[[-53 -17  74]
 [-23 -33 -36]
 [ 32 -78 -72]
 [-15 -73 -14]]
->
[[-53 -17]
 [-23 -33]
 [ 32 -78]]

[[ -9 -65   5]
 [ 18  -4 -70]
 [-32 -38 -42]
 [ 26 -62 -49]]
->
[[ -9 -65]
 [ 18  -4]
 [-32 -38]]

[[ 12  -6   6]
 [  9 -12  20]
 [ -8  13  16]
 [ 40 -16  69]]
->
[[ 12  -6]
 [  9 -12]
 [ -8  13]]

[[  5   2   3  13   8]
 [-12 -13 -16   0  -1]
 [ 62  -3  13  37  12]
 [-14  25   7 -16   3]]
->
[[  5   2]
 [-12 -13]
 [ 62  -3]]

[[ 15 -63 -35 -47  56]
 [ 10 -46 -19 -41  56]
 [ 11 -63 -41 -46  55]]
->
[[ 15 -63]
 [ 10 -46]
 [ 11 -63]]

[[-22  50  31 -65]
 [ 30  31  31 -45]
 [ 39  19  64 -24]]
->
[[-22  50]
 [ 30  31]
 [ 39  19]]

[[ 21 -14]
 [ 62  48]
 [-48 -26]
 [ 68 -26]
 [ 56 -30]]
->
[[ 21 -14]
 [ 62  48]
 [-48 -26]]
